Each row of numbers stands for one object and depends on some of the facts below. Use the named rows to name the rest.

Named rows:
suplili: [ -4  -6 -17  33  -7  -6  28  13  -7 -17 -23  35  -8   1  -5  -4 -16 -16
  24  14  20  36 -14 -21  15  36   9  -7  12  -8 -20   1  13   6]
zotrum: [ -5  30   3 -16 -37  -5  21  17 -12  -1 -23  -7  -3 -26 -13  -4  -8 -61
 -13  -1  39  28 -17 -19 -15  21   1 -18  -1   9 -20 -21   3   9]
klivagrom: [  2  13 -25  13  -3  15  16 -12  22  17   0   0  19   0 -10  -4  -5   0
  -3  -1  -6  17  29  11  28  10  21  11   9  17  -3  -9 -10   7]
stezim: [-12  -2  48 -53  -4  22 -41  -3 -30  12  18 -31 -39 -51   9 -23  33  16
   2   6 -25 -18 -24  22 -85 -30   5 -24 -16  -3  61  -1  19  -3]
stastun: [  2   7  12  -2 -23  -3  36  12  31   9 -18   8  26 -24  -4   2 -17 -19
   7   5  23  18  10  14  14  22  14 -11  13  19 -12   5 -19  -9]
klapu: [-12  17  10   0 -15   9  -7  -3   9   2  16 -22  32  -2 -19  16  -1 -24
   0 -18   3   0   4  -4  -1   1   2  17 -26  27 -23 -15 -14 -24]
rigan: [ 15  -1 -41   4  11   1 -17 -21 -14 -20  26  -9  11  52  -8   8   2  22
 -26 -16 -10 -38   4 -26   8 -22 -18   4  -7  -9  11 -20  10  26]
skeme: [ -3 -10 -23  20 -27  18 -23   5 -24 -23   9   5   5  21 -12   9  23 -38
  19  -2   3  -2  -9 -52  -5   0   0  14 -16   8  -5 -38   5  -4]
bisi: [  5  -8 -22   6  33 -18 -14 -12  -6 -18  22 -20  -1  30   5  14  -1  39
 -32 -31 -19 -41   9 -15  49 -32 -26  10 -20   0  -6  15 -11  27]
bodro: [ 16  10 -40  19 -16  24  16 -12  32  12  11  12  12   3  -4   0   7   0
   7  -3 -11  22  24  15  30   9  20  12   1  24   7   1  -2   1]
pleklam: [ 15 -38  -8   9   3   8  24 -16   0  -9  -5   7  11   1  -3  -9  -8  34
  18 -15  -4 -33  26   8  75   2   5 -15  -1  12   3   8 -10  36]
drozafu: [ -2  27  -6  14 -19 -22  15   6  31   6 -23 -14  11   5  -5  12 -24  -6
  -7  -1  24  -2  14   9  -8  -1   5  14 -21  14 -31   7 -18 -11]
lefogre: [ -2  11  21  -5 -18  -8  15  12   9   6 -10  -6  19 -24  -9  -4  -8 -42
  -4 -12  23  30  -1  12  29  26  13  -8   4  13 -30   1 -23 -20]
grokos: [  1  12  -8 -13 -11  23  24   4  14  23   6  31 -10 -31  -2   2  15 -14
   8  23  15  43  11   9 -10  23  22 -13  11   9  18 -16  16  13]
tristozek: [ 11  -5 -42  34  19 -39  17 -11  -3 -26  -6 -10 -14  37   8  17 -10  62
 -22 -25  -5 -44   2  -4  19 -33 -20  12 -20 -16  -5  35   4  14]
defel: [  0 -12 -63   1  30  10 -18 -30 -45 -13  26 -13 -13  45 -18 -36   1  42
 -46  -2 -16 -23   3 -55   9 -28  15  -4  16 -15  11 -40  16  35]
lupan: [ -7 -17  -3  10  -8   9  -7   2 -21 -17   2  -1  19  12 -18   9  10 -23
  22  -5   7  -1 -16 -43  12  -1  -6  17 -11  16 -13 -32  -3  -6]
liklok: [-11 -11  13 -39  29   8 -42  15 -19  18   5  -2 -24 -20  14 -14  30  17
  -6  19 -17 -15 -23 -11 -35 -21 -20  -8  15 -46  33   0  20  12]

Facts:
{bisi,brimik,defel,dimibo,fabre,gokli,lefogre,liklok,lusos,mesten,pluplek,rekli,rigan,sifledim,skagrotri,stabu,stodrin,teda,tremo,trere,vostebrer,vukis,zotrum} φ b
{bodro,drostal,drozafu,flipir,fomis,grokos,klatraben,klivagrom,pleklam,plinabrim,podros,remupla,trafon,trekan,triflu,trivu,zise,zogozis} φ e
{brali,brobok,dradres,drunin,flalu,flubroser,pego,peplegru,plesuge,podror,skamos,skemor,skopu,stezim} φ c
{bravepul,dukon,flena,flodis,gosta,grimon,klosen,klugra,lepluk,muguk,muva,nule,nusum,ploklin,plosku,repepos,restaton,sizu,suplili,tabul,tazaflok,trene,tristozek,truzo,vinil,vizas} φ f
{danan,drolus,gagusin,gomo,gruve,kabek,latom,munun,rilas,sigriski,skano,stastun,tuzom,vegrum} φ a
{depok,fulo,guflak,kigom,klafluko,klapu,lupan,magres,nalan,niro,pagrobos,roniskir,skeme,stusimir,tronos} φ d
τ h <- bisi,brobok,defel,drostal,fabre,flubroser,kabek,klatraben,nusum,pluplek,rigan,roniskir,skemor,stabu,tazaflok,teda,trene,trere,tristozek,tronos,tuzom,vegrum,vizas
τ i <- bodro,brali,brimik,dradres,drozafu,dukon,fulo,kigom,klapu,klivagrom,lupan,mesten,munun,peplegru,ploklin,restaton,sifledim,skeme,stodrin,tremo
τ k <- bravepul,dimibo,flalu,gagusin,gomo,gosta,klosen,klugra,lepluk,liklok,lusos,niro,pagrobos,pego,remupla,skamos,skano,skopu,stezim,triflu,vukis
τ g <- danan,depok,drunin,flena,flipir,fomis,gokli,gruve,guflak,latom,lefogre,muguk,muva,nalan,nule,plosku,podror,repepos,rilas,sigriski,skagrotri,stastun,stusimir,suplili,truzo,vinil,vostebrer,zise,zogozis,zotrum
τ j <- drolus,grimon,magres,pleklam,plesuge,plinabrim,tabul,trafon
τ l <- flodis,grokos,klafluko,podros,rekli,sizu,trekan,trivu
{bisi,fabre,flubroser,fomis,gokli,gosta,klugra,lusos,nule,pleklam,plori,rekli,stodrin,tazaflok,tremo,tristozek,truzo,vizas,zise} χ n
{bodro,brali,danan,dimibo,dradres,drolus,drozafu,drunin,fulo,kigom,klafluko,klapu,klivagrom,latom,lefogre,muguk,munun,nusum,pego,peplegru,podror,podros,remupla,repepos,rilas,roniskir,sigriski,sizu,skagrotri,skemor,skopu,stabu,stastun,stusimir,tabul,trere,triflu,tronos,vegrum,vinil,vostebrer,vukis} χ m
{bravepul,brimik,brobok,depok,drostal,klatraben,magres,plesuge,sifledim,teda,trafon} χ r
{defel,grimon,kabek,lepluk,liklok,nalan,niro,pagrobos,ploklin,skamos,skano,skeme} χ p
{dukon,flalu,flena,flipir,grokos,klosen,mesten,plinabrim,stezim,trivu,zotrum} χ o
{flodis,gagusin,gomo,gruve,guflak,lupan,muva,plosku,pluplek,restaton,rigan,suplili,trekan,trene,tuzom,zogozis} χ q
[bisi,lefogre] κ vegrum
[bodro,flodis,pluplek] κ trene
[brobok,drostal] κ rekli
[danan,klapu] κ brali
[danan] κ lepluk
[defel] κ skagrotri
[dimibo] κ niro
[dradres] κ tuzom
[drunin] κ depok
[fabre,tremo] κ nusum
[flalu,triflu] κ skemor
[flalu] κ repepos
[flipir] κ klosen
[flodis] κ gagusin
[flubroser,teda] κ drostal
[fulo] κ plosku
[gomo] κ skeme
[grimon] κ mesten
[grokos] κ tristozek
[klafluko] κ vukis
[klivagrom,rilas] κ zotrum
[klivagrom] κ klugra
[klosen] κ flipir
[latom] κ stezim
[lepluk,vukis] κ stastun
[lepluk,stastun] κ klafluko
[magres] κ peplegru
[magres] κ tronos
[nalan] κ ploklin
[pego,repepos,triflu] κ flalu
[pleklam,zise] κ tazaflok
[plesuge] κ flubroser
[plosku] κ vostebrer
[plosku] κ trekan
[repepos] κ podros
[repepos] κ skopu
[sifledim] κ stusimir
[sizu] κ truzo
[skeme] κ lusos
[skopu] κ triflu
[stabu] κ vinil
[stastun] κ klapu
[stezim] κ fomis
[stezim] κ flena
[stodrin] κ muguk
[stodrin] κ nule
[tazaflok,zise] κ gokli
[teda] κ brobok
[trafon] κ guflak
[trene] κ pluplek
[triflu] κ pego
[triflu] κ drozafu
[tronos] κ magres
[vegrum] κ bisi
[vegrum] κ lefogre
[vinil] κ gosta
[vostebrer] κ gruve
[vostebrer] κ stabu

Which object is each row?
No name comes twice in this set of rows, the named rows included.
[ 18  -1 -55   1  24  23 -29 -40 -13 -13  37  -4  11  59 -15   1  10  11
 -30  -7 -21 -14  16 -16  12  -6  -1 -12  20  -2  18 -34   4  16] -> teda
[  7  28 -16   5 -41 -14  44  16 -15   4 -29   0 -13 -29   5   6 -24 -29
   4   5  38  32 -16  -7 -40  23  12 -24  -3  -2 -11   2  26  -2] -> flena
[ -2  -7  -1  -4   8  22   7 -32  -1 -13   2  21  23  42 -11  -1 -27  -5
   2  18   3  12  24  10  11  25   0 -29  35   4   9 -33  27  18] -> trafon
[ 18   6 -49  17   1 -16  -9   0   0 -21  17   7  -7  58 -12  23   1  25
 -16 -11 -10 -42  14 -15  -7 -36 -25  13   5  -2   6   5   4  10] -> tuzom
[-13  24  25  -6 -19 -15  18  32  34  19 -32  -9  10 -29  -7  -6 -18  -8
   5  14  16  14  -4  20 -17  -6   3  14  -8   5 -19  19  -2 -10] -> podros
[-18   6  74 -16 -18 -12   4   6  15  -4 -12 -12  31 -18 -15  25 -12 -59
  14  -7  34  15  -1   9  -8  26 -16   3 -11  19 -31  -8 -18 -31] -> stusimir
[ 12 -34   2  -2 -29 -15  51  20  -4 -13 -37  -4  29 -33  23  28 -31  12
  56   8  44 -25 -31   9  22  43  -3   6 -43 -10 -14  34  10 -12] -> truzo
[  4 -12   3  40 -16 -29  37  39  -2 -13 -43   3 -10 -27   8  -3 -20  -1
  22 -11  21   3 -22 -15  26  16  -2   8 -18  -3 -43  31 -12  -6] -> nule
[-10 -31  11   7 -20  34 -12   8 -28 -19   4  20  -3 -12 -15 -15  15 -45
  31  13   6  21  -3 -42  16  25  12  -7  -1  12 -11 -59   2   7] -> nalan
[-15 -19  51 -15 -13  -5   8  14 -11 -16 -29   7  15 -16 -25  14 -14 -46
  22   1  31   4 -17 -37  -5  11 -15  -7  -7   1 -29 -25 -10  -9] -> guflak
[ -9  26  27 -10  -8   0  35 -12  18   2  -9  56   3   6 -22  28  -7 -59
   4  17  22  39  14  -1  -2  30 -18 -12  26  16  -6 -18   9  -3] -> flipir
[ -2  -5  14   4 -47   0 -13  29 -11 -19  -4  -3   9  -5 -15  -9   3 -66
  20   5  21  11 -25 -32 -24  17  -2 -13   4  14 -15 -33 -12 -17] -> depok
[  2 -12  19  -7 -24  -2 -26 -13 -27 -29   9  -6   6  31 -18 -13 -15 -31
   1   2  12  -2 -11 -15 -15   3  -1 -26  13   2 -10 -49  -5   2] -> magres

Now the same objects, written a new way:
Some rows with their names:
skeme: [ 38  -7 -24  -2 -20  12  -1 -12   0   2  22  -3 -42 -18   3 -45 -11   9
 -15 -12  39   9  10 -19  -7  -4 -17 -28]
remupla: [-31  14 -11 -11 -11 -33  25  26  -9  -3  12 -16   2 -13 -44  28  17  -6
  22 -39  21  -6 -12  -9  -8 -25  17  37]
grokos: [  9   1 -10  -2   3   8  14 -22  14  -1  18   3  12 -10  16  25 -23   0
  53   4  47 -18   8 -21   6 -19 -34 -27]
nusum: [-51   9   0 -11  -5 -29  21  21  -1   1  43 -23   7  -9 -47   8  -7  11
  85 -33 -14 -15  -5  -7 -18 -12  17 -15]
podror: [ -7  10 -25 -10 -13 -28  14  51  -6   5  27 -25 -27 -37 -22  -8  11  -2
  -5 -37  14   5 -18 -12  -2  -6  14  32]
klivagrom: [ 32   5 -29  -1 -17 -32   9  34   0  15  60 -15 -44 -41 -26 -28  -5  -1
  21 -40  29  14 -10   0 -16  -7  -8 -20]
liklok: [-22   1  -8 -12 -16 -11  11  -3  -5 -14 -45 -16   7  -3  -3  11  13   6
 -15   0  34 -14  -1 -21  10 -17   0  48]
drostal: [-25  -8  -1   4 -14  -3  16  -6  -5   6 -12 -14  19  15 -35  20 -10  16
  45   9  39 -25  -5 -19  -4 -28 -13 -10]
tremo: [ 42 -12 -25   3 -21   4  -7  -2   1   8 -17  -9 -32 -33  12 -50 -13   8
 -24   6  49   3   2 -15   4   3 -29  -5]
vukis: [-19  17  -9 -11  -7 -57  33  45  23  -9 -18  -2 -10 -17 -63  16  27  19
 -30  -7   6  -8  -1  -4  -2 -14  10  68]
skamos: [-22   0 -12  -9  -7   5  16  16  -7  -4 -18 -24  11  -3  -7  20   3   4
 -12  -3  27 -17 -15 -29   9 -19   6  38]
brimik: [ 41 -15 -24   1 -24  -3  -8  -4  -4   9 -14 -16 -34 -31  11 -47 -13   9
 -23   5  43   5  -1 -13   3   2 -24  -9]
suplili: [ 19 -14 -18  -4 -15  34  12  -4 -22  -2 -18 -22 -14   4  18 -15 -18  17
 -71 -18  19  -7 -13 -44  -4 -28  10  -5]
rigan: [-21 -19   4  -6 -24  -9   4 -24   0  -6 -49 -29  18  22 -13   6  -4  24
  27  31  34 -26   5 -19   7 -22 -13   2]
flalu: [ -3   7 -21  -4  -6  26  -2  39   3 -25 -14  14   9  28  33  38 -12   6
  47  -5  48 -28 -14 -31  16  -1   5  65]
tristozek: [-36  -7   1  -1  -5  25  16 -17  -9   2  -4 -11  20   4 -18   2 -23  18
  47  -2  13 -27  -2 -30  -6 -18   0 -20]
triflu: [-10  15 -16  -9 -16 -30  11  58  -7 -16  16   3   4  20 -38  39   9  -3
  58 -48  35 -13 -20  -3 -14 -10  35  62]
magres: [ -9 -12   3  -8 -11  -2  10 -33  10  -7   3  -8  14   8 -34  -7 -13  16
  54  19  36 -18  18 -13 -11 -11 -11 -31]

Rows to name:
No name comes twice in this set of rows, the named rows included.
[-30  -4   1  -6 -18 -20   6  -8   5  -6 -27 -18  14   6 -22   8   0  17
  52  18  28 -23   6 -12   5  -9 -15  10] -> defel
[  8 -13  -4  -9  -7  -7   9 -23  10  -4 -27 -13  19 -22  -2  -9 -12   4
  26  23  45 -14  11  -6   5  -4 -22  -7] -> rekli
[-23  13 -16 -17 -10 -31  15  66   0 -12  12 -14   3  -2 -32  26  12   1
  36 -28  22 -11 -21  -9  -6  -5  31  63] -> skopu
[ 10  -4 -23   8 -17  25  12  -5 -19   6 -19  -6 -11 -15   2  -7  -7   1
 -36 -21  51  -4 -12 -31   5 -26 -10  17] -> fomis
[-12   0  -4   5  -1   3   9 -28  13   2  24  -1  15  -2   6  31 -25   7
  94   6  40 -24  10 -21   8 -18 -36 -38] -> plinabrim
[ 12  28 -23 -11 -20 -22   6  56  -2   2   4 -35  -9 -18  -7 -52  47   2
  -3   3  26   3  -9  -3 -17  -9  -2  23] -> lefogre
[ 14 -16 -15 -14 -22   8  -3   3 -10  -9 -60 -34 -18 -11  32 -30  -3  19
 -77  15  23  -7  -6 -30  14  -4  -1  33] -> gruve
[ -6 -11  -2   4  -7  -2  13 -18   5   8   2  -9  27   1 -26  12 -22   9
  56  16  45 -24   3 -12  -6 -17 -22 -29] -> pleklam
[-32   2   1 -25  -6 -61   7  24  22  -6  16 -32   8 -34 -31 -16   0  11
  88   4  -8 -13   7  15  -4  18   0   0] -> drolus
[ 10  -5 -20  -3 -19  12   2  -3 -14  -3 -51 -11 -16 -20   9 -22   4   5
 -44  -1  45  -3  -4 -22  12 -11 -11  34] -> gokli
[-28   1  -7 -21 -12  -7   8   9  -1 -18 -51 -24   7 -11   7  -4   9  11
 -21   9  13 -16  -4 -22  15  -2   6  53] -> skano
[-32  -8  -3   0  -7   5  12  10   2   4 -18 -16  22   4 -25   9 -12  18
  43  23  34 -28  -8 -24   3 -11 -14   5] -> flubroser

